Below are the code and all the weights of a small trained network. Each question names an input and a class and asks about switching units off, where a switched-off unit gives its printed mean instead of its output.

import numpy as np


def w(rows, s, z=0):
    codes = np.array(rows[::2]) - 128.0
    scale = np.full(codes.shape[1], s)
    scale[-1] = z or s
    return codes * scale


def f(y):
    return y / 2 * (1 + np.tanh(0.7978845608 * (y + 0.044715 * y**3)))


def log_softmax(a):
    a = a - a.max(-1, keepdims=True)
    return a - np.log(np.exp(a).sum(-1, keepdims=True))


def net(x, mask):
    res = np.array(x, float).reshape(1, 6) / 4 @ E
    y = f(res @ A[0][:, :-1].T + A[0][:, -1])
    res = res + np.where(mask, y, B[0][:, -1]) @ B[0][:, :-1]
    return log_softmax(res[-1] @ U[:, :-1].T + U[:, -1])


A, B = {}, {}
E = w([
[108,129,224,134,69,106,112,101],'x0',
[153,183,99,173,163,133,169,249],'x1',
[111,164,179,148,254,158,8,117],'x2',
[166,71,165,134,100,253,118,92],'x3',
[201,117,245,120,151,117,139,199],'x4',
[35,148,132,68,79,135,133,219],'x5',
],0.0088)
A[0] = w([
[138,109,109,78,84,84,119,12,164],'neuron 0',
[166,144,102,140,112,141,181,153,219],'neuron 1',
[141,187,197,138,176,147,61,121,146],'neuron 2',
[114,70,212,100,92,69,207,136,239],'neuron 3',
[165,161,83,113,150,109,154,208,234],'neuron 4',
[51,112,104,65,74,116,160,173,149],'neuron 5',
[29,113,140,106,86,155,80,154,254],'neuron 6',
[118,134,154,118,114,120,122,105,82],'neuron 7',
[103,119,70,116,170,205,90,96,130],'neuron 8',
[218,97,92,183,106,154,135,129,149],'neuron 9',
[98,144,140,42,132,74,97,165,137],'neuron 10',
[117,151,168,163,78,106,177,157,101],'neuron 11',
[168,97,88,136,175,144,90,78,71],'neuron 12',
],0.011,0.0033)
B[0] = w([
[133,152,135,58,187,101,196,108,246],'neuron 0',
[134,95,29,156,236,189,201,213,203],'neuron 1',
[180,156,213,90,177,104,73,183,241],'neuron 2',
[74,103,97,114,199,61,93,170,251],'neuron 3',
[201,131,76,169,230,80,234,128,243],'neuron 4',
[74,102,121,137,242,174,111,173,254],'neuron 5',
[60,79,97,138,219,78,179,130,237],'neuron 6',
[185,196,193,30,82,144,125,132,138],'neuron 7',
[33,147,167,169,76,171,187,61,225],'neuron 8',
[194,169,40,134,150,123,196,182,208],'neuron 9',
[147,77,136,100,64,146,255,155,206],'neuron 10',
[74,125,139,214,130,204,109,60,191],'neuron 11',
[91,120,95,192,118,155,140,107,210],'neuron 12',
],0.0073,0.0098)
U = w([
[125,42,2,181,153,136,176,200,191],'0',
[1,62,132,149,147,135,98,108,110],'1',
[228,138,125,79,158,8,167,161,245],'2',
[156,145,174,141,134,156,14,178,42],'3',
[146,153,75,117,62,164,142,71,5],'4',
],0.0083,0.003)

Each question gives the input, the list of numbers given to net, and the class t.
The units are the neurons (one row each of A and B). Each row of codes is followed by its name. A weight is (code - 128) times the scale printed after its matrix; where a second scale follows, it is the last column's (A, B and U).
mask holds one flag per neuron, in row order. A switched-off neuron (its flag False) gives its mean, the last column of its row in B, instead of its output. The means were averaged over made-up inputs and are rounded, as every weight is.
A unit's drop is (log p(t) with every unit on - log p(t) with that unit switched off) / (log p(t) with every unit on - log p(t) with every unit switched off).
The circuit of an input: a set's keep is (log p(t) with only the set's units on - log p(t) with every unit switched off) / (log p(t) with every unit on - log p(t) with every unit switched off). Starting from the 12 units with the biggest drops (on a tie, the unit counted first), units are removed one at a time, each time the one whose removal leaves the highest keep (on an exact tie, the one counted first), for as long as the keep stays at least 0.8.
circuit, biggest first: the units of the circuit, biggest drop first
most important unit: the unit with the biggest drop
top k neurons: the k neurons with the biggest drops, biggest first
drop of u: that unit's drop, to one decimal
input [0,5,8,3,-6,-6], class 1: most important unit	neuron 8
input [2,-4,8,-4,4,-2], class 3: circuit, biggest first	[neuron 4; neuron 2]
input [5,5,3,3,-3,4], class 1: circuit, biggest first	[neuron 9; neuron 4]
input [3,4,8,-2,7,-2], class 3: circuit, biggest first	[neuron 0; neuron 2]
input [-1,-6,6,3,3,-6], class 3: circuit, biggest first	[neuron 2; neuron 4]
input [-4,-4,1,-2,3,0], class 2: circuit, biggest first	[neuron 5; neuron 1]
input [0,3,8,0,-4,4], class 1: top 2 neurons	[neuron 8; neuron 6]
input [3,-2,-1,-1,3,6], class 1: circuit, biggest first	[neuron 4; neuron 9]
input [-6,-1,5,1,-1,-6], class 1: circuit, biggest first	[neuron 8; neuron 4]
input [6,-6,0,5,3,1], class 2: circuit, biggest first	[neuron 8; neuron 7]
input [-1,8,3,-5,4,1], class 2: circuit, biggest first	[neuron 5; neuron 2]
input [-5,-8,6,-3,4,-4], class 3: circuit, biggest first	[neuron 2; neuron 4; neuron 6]
input [-1,7,7,4,-3,-2], class 3: top 2 neurons	[neuron 2; neuron 6]
input [5,-5,-8,4,-3,-4], class 2: circuit, biggest first	[neuron 0]
input [6,-7,4,4,3,-7], class 3: top 2 neurons	[neuron 4; neuron 6]
input [5,-6,8,-2,0,-3], class 2: top 2 neurons	[neuron 0; neuron 2]
input [8,-4,-2,5,1,-2], class 2: top 2 neurons	[neuron 0; neuron 8]
input [0,-4,5,2,0,-5], class 3: top 2 neurons	[neuron 2; neuron 6]
input [-5,-4,6,6,1,3], class 1: drop of neuron 8	0.4
input [8,1,-2,-7,-4,2], class 1: drop of neuron 9	0.4
input [3,-2,-6,-7,7,1], class 0: most important unit	neuron 11
input [-3,7,7,8,8,7], class 2: drop of neuron 4	0.6
